Here is a tiny trained network, its code and every weight. The questions are about switching its units off for an input and a class, where a switched-off unit gives its printed mean instead of its output.

import numpy as np


def w(rows, s, z=0):
    codes = np.array(rows[::2]) - 128.0
    scale = np.full(codes.shape[1], s)
    scale[-1] = z or s
    return codes * scale


def norm(h):
    return h / np.sqrt((h * h).mean(-1, keepdims=True) + 1e-5)


def f(y):
    return np.maximum(y, 0)


def log_softmax(a):
    a = a - a.max(-1, keepdims=True)
    return a - np.log(np.exp(a).sum(-1, keepdims=True))


def net(x, mask):
    res = np.array(x, float).reshape(1, 3) / 4 @ E
    u = 0
    for l in range(3):
        y = f(norm(res) @ A[l][:, :-1].T + A[l][:, -1])
        res = res + np.where(mask[u : u + 8], y, B[l][:, -1]) @ B[l][:, :-1]
        u += 8
    return log_softmax(norm(res)[-1] @ U[:, :-1].T + U[:, -1])


A, B = {}, {}
E = w([
[62,164,103,2],'x0',
[245,175,90,38],'x1',
[161,119,156,12],'x2',
],0.0075)
A[0] = w([
[182,99,254,199,197],'0.n0',
[68,204,148,151,5],'0.n1',
[128,136,78,142,55],'0.n2',
[238,32,213,53,245],'0.n3',
[85,110,120,108,156],'0.n4',
[35,161,110,129,129],'0.n5',
[106,208,57,73,54],'0.n6',
[159,76,138,224,214],'0.n7',
],0.0075,0.0019)
B[0] = w([
[165,67,156,211,228],'0.n0',
[121,171,104,69,152],'0.n1',
[245,185,202,187,137],'0.n2',
[111,183,74,254,253],'0.n3',
[118,232,64,115,168],'0.n4',
[92,215,9,101,192],'0.n5',
[146,227,188,89,195],'0.n6',
[106,153,62,94,234],'0.n7',
],0.0058,0.0053)
A[1] = w([
[246,147,102,141,5],'1.n0',
[213,184,74,39,37],'1.n1',
[148,121,167,90,111],'1.n2',
[39,130,95,61,233],'1.n3',
[110,133,52,82,107],'1.n4',
[148,246,167,78,134],'1.n5',
[149,204,77,138,53],'1.n6',
[82,133,253,24,208],'1.n7',
],0.0073,0.0011)
B[1] = w([
[153,196,127,142,214],'1.n0',
[105,65,171,141,253],'1.n1',
[107,142,178,184,140],'1.n2',
[82,131,2,179,229],'1.n3',
[177,144,166,157,195],'1.n4',
[143,79,134,136,254],'1.n5',
[148,131,124,72,228],'1.n6',
[89,132,90,181,181],'1.n7',
],0.0078,0.0048)
A[2] = w([
[87,254,140,62,128],'2.n0',
[105,178,151,66,252],'2.n1',
[171,81,58,199,127],'2.n2',
[76,146,189,110,247],'2.n3',
[150,217,165,85,139],'2.n4',
[88,175,167,108,221],'2.n5',
[102,121,120,118,169],'2.n6',
[192,188,117,223,72],'2.n7',
],0.012,0.0021)
B[2] = w([
[145,88,112,190,221],'2.n0',
[221,88,59,101,184],'2.n1',
[123,221,255,150,231],'2.n2',
[231,178,78,215,140],'2.n3',
[239,49,151,198,192],'2.n4',
[195,118,119,175,156],'2.n5',
[187,189,107,189,151],'2.n6',
[140,179,190,119,254],'2.n7',
],0.0076,0.0084)
U = w([
[118,186,206,246,254],'0',
[187,205,155,197,254],'1',
[79,182,112,133,2],'2',
[125,178,62,11,2],'3',
[73,77,122,137,2],'4',
[134,86,177,166,2],'5',
[124,222,40,202,254],'6',
[255,6,87,201,248],'7',
],0.0078,0.0022)

Each question gives the input, the list of numbers given to net, and the class t.
The units are the neurons (one row each of A and B). Each row of codes is followed by its name. A weight is (code - 128) times the scale printed after its matrix; where a second scale follows, it is the last column's (A, B and U).
mask holds one flag per neuron, layer by layer. A switched-off neuron (its flag False) gives its mean, the last column of its row in B, instead of its output. The means were averaged over made-up inputs and are rounded, as every weight is.
A unit's drop is (log p(t) with every unit on - log p(t) with that unit switched off) / (log p(t) with every unit on - log p(t) with every unit switched off).
k most important neurons: the k neurons with the biggest drops, biggest first
top k neurons in layer l: the k neurons of layer l with the biggest drops, biggest first
drop when u is switched off: that unit's drop, to one decimal
input [1,-5,0], class 6: most important neuron => [0.n5]
input [6,-2,5], class 6: 2 most important neurons => [1.n3 1.n7]
input [1,3,1], class 7: top 2 neurons in layer 0 => [0.n0 0.n6]
input [7,-2,8], class 6: 2 most important neurons => [1.n3 1.n7]
input [3,1,-5], class 7: 2 most important neurons => [0.n6 0.n3]
input [4,3,-7], class 7: top 2 neurons in layer 0 => [0.n6 0.n3]
input [8,-2,8], class 6: 2 most important neurons => [1.n3 1.n7]
input [2,8,7], class 7: drop when 2.n0 is switched off => 0.0
input [3,3,0], class 7: drop when 0.n6 is switched off => 0.5
input [3,-5,-3], class 6: drop when 1.n4 is switched off => 0.0
input [8,7,0], class 7: drop when 2.n4 is switched off => 0.1
input [2,6,2], class 7: top 2 neurons in layer 2 => [2.n2 2.n4]
